Below are the code and all the weights of a small trained network. Each question names an input and a class and asks about switching units off, where a switched-off unit gives its printed mean instead of its output.

import numpy as np


def w(rows, s, z=0):
    codes = np.array(rows[::2]) - 128.0
    scale = np.full(codes.shape[1], s)
    scale[-1] = z or s
    return codes * scale


def f(y):
    return np.maximum(y, 0)


def log_softmax(a):
    a = a - a.max(-1, keepdims=True)
    return a - np.log(np.exp(a).sum(-1, keepdims=True))


def net(x, mask):
    res = np.array(x, float).reshape(1, 7) / 4 @ E
    y = f(res @ A[0][:, :-1].T + A[0][:, -1])
    res = res + np.where(mask, y, B[0][:, -1]) @ B[0][:, :-1]
    return log_softmax(res[-1] @ U[:, :-1].T + U[:, -1])


A, B = {}, {}
E = w([
[153,199,204,49,83,26,134,34],'x0',
[167,223,38,174,99,98,11,185],'x1',
[125,126,105,105,149,112,103,144],'x2',
[56,107,122,143,27,66,181,203],'x3',
[104,214,41,81,120,179,229,129],'x4',
[117,213,190,202,255,53,195,192],'x5',
[72,128,103,94,176,112,50,127],'x6',
],0.0084)
A[0] = w([
[134,65,69,79,20,181,72,74,67],'n1',
[108,31,169,53,191,123,200,108,102],'n2',
[191,156,150,124,229,205,106,59,117],'n3',
[83,115,183,174,102,104,94,138,145],'n4',
[169,243,79,200,60,103,52,166,138],'n5',
[30,112,122,136,24,44,146,225,135],'n6',
[105,77,151,70,147,117,182,151,253],'n7',
[90,63,85,203,186,229,130,228,30],'n8',
[252,168,132,124,189,202,75,78,138],'n9',
[119,202,166,72,87,43,133,83,53],'n10',
[185,17,202,179,136,79,56,150,100],'n11',
[154,167,169,63,119,58,121,87,86],'n12',
[68,243,60,63,121,195,199,139,112],'n13',
[154,114,172,158,99,90,69,151,111],'n14',
[101,193,158,205,235,54,171,170,40],'n15',
],0.011,0.0035)
B[0] = w([
[192,132,249,88,143,142,150,231,227],'n1',
[34,210,175,155,173,161,141,100,207],'n2',
[88,75,88,150,62,63,111,174,219],'n3',
[148,126,92,115,124,117,200,153,170],'n4',
[6,203,193,149,211,161,155,86,245],'n5',
[70,42,97,169,45,60,81,143,223],'n6',
[59,160,129,142,180,113,94,134,188],'n7',
[229,197,115,193,78,131,45,46,221],'n8',
[64,73,119,157,66,83,123,137,228],'n9',
[204,138,76,191,101,157,28,97,206],'n10',
[151,117,13,45,179,137,194,108,213],'n11',
[204,167,110,189,106,157,89,105,198],'n12',
[162,66,38,54,188,115,219,101,209],'n13',
[121,106,113,104,159,148,197,81,176],'n14',
[182,89,238,41,100,170,138,217,249],'n15',
],0.014,0.016)
U = w([
[166,116,230,82,120,161,145,218,82],'0',
[31,56,105,179,55,44,136,144,253],'1',
[206,195,100,194,110,167,93,59,53],'2',
[132,106,41,69,190,138,228,84,115],'3',
[2,206,170,164,187,152,158,98,135],'4',
],0.0089,0.0038)

Each question gives the input, the list of numbers given to net, and the class t.
The units are the neurons (one row each of A and B). Each row of codes is followed by its name. A weight is (code - 128) times the scale printed after its matrix; where a second scale follows, it is the last column's (A, B and U).
mask holds one flag per neuron, in row order. A switched-off neuron (its flag False) gives its mean, the last column of its row in B, instead of its output. The means were averaged over made-up inputs and are rounded, as every weight is.
A unit's drop is (log p(t) with every unit on - log p(t) with that unit switched off) / (log p(t) with every unit on - log p(t) with every unit switched off).
The circuit of an input: a set's keep is (log p(t) with only the set's units on - log p(t) with every unit switched off) / (log p(t) with every unit on - log p(t) with every unit switched off). Starting from the 12 units with the biggest drops (on a tie, the unit counted first), units are removed one at a time, each time the one whose removal leaves the highest keep (on an exact tie, the one counted first), for as long as the keep stays at least 0.8.
circuit, biggest first: the units of the circuit, biggest drop first
most important unit: the unit with the biggest drop
top k neurons: the k neurons with the biggest drops, biggest first
drop of u: that unit's drop, to one decimal
input [2,5,1,-6,4,-2,6], class 1: circuit, biggest first => (n9)
input [-4,-4,2,-3,4,-5,-5], class 0: top 2 neurons => (n1; n5)
input [2,-4,-4,-4,-3,2,7], class 1: top 4 neurons => (n5; n3; n1; n13)
input [-6,8,6,6,-4,0,-6], class 4: top 3 neurons => (n5; n3; n9)
input [0,7,-6,-2,-3,-6,-5], class 4: top 2 neurons => (n5; n15)
input [-7,-6,6,-5,-2,-6,-8], class 2: top 2 neurons => (n8; n15)
input [4,3,2,-8,-8,4,5], class 1: top 2 neurons => (n9; n3)
input [-3,6,-3,-7,-6,0,3], class 1: top 2 neurons => (n9; n3)
input [-2,7,-7,-6,7,1,-5], class 3: top 4 neurons => (n13; n6; n2; n7)
input [2,-8,-3,-1,-8,2,-7], class 3: top 3 neurons => (n11; n5; n4)
input [6,-8,-1,7,-6,-5,5], class 4: top 2 neurons => (n2; n3)
input [2,5,2,2,-7,-7,5], class 0: top 2 neurons => (n1; n13)
input [6,8,-8,-6,-7,0,4], class 4: top 3 neurons => (n5; n6; n13)
input [3,4,8,2,-7,6,2], class 3: most important unit => n11
input [2,-3,8,-7,3,-6,1], class 1: top 2 neurons => (n15; n9)
input [1,2,-3,-6,2,-6,3], class 0: top 2 neurons => (n1; n6)
input [7,3,-5,3,7,-4,-7], class 2: top 2 neurons => (n10; n11)
input [-3,-4,-2,1,-1,3,-4], class 4: drop of n10 => 0.5
input [3,7,-7,-8,2,7,-6], class 1: drop of n6 => 0.0
input [-8,8,2,4,8,-8,5], class 0: drop of n11 => 0.5
input [-3,-5,-2,-6,-4,1,6], class 1: circuit, biggest first => (n3)
input [2,8,-4,-3,8,6,-2], class 3: drop of n2 => 1.0
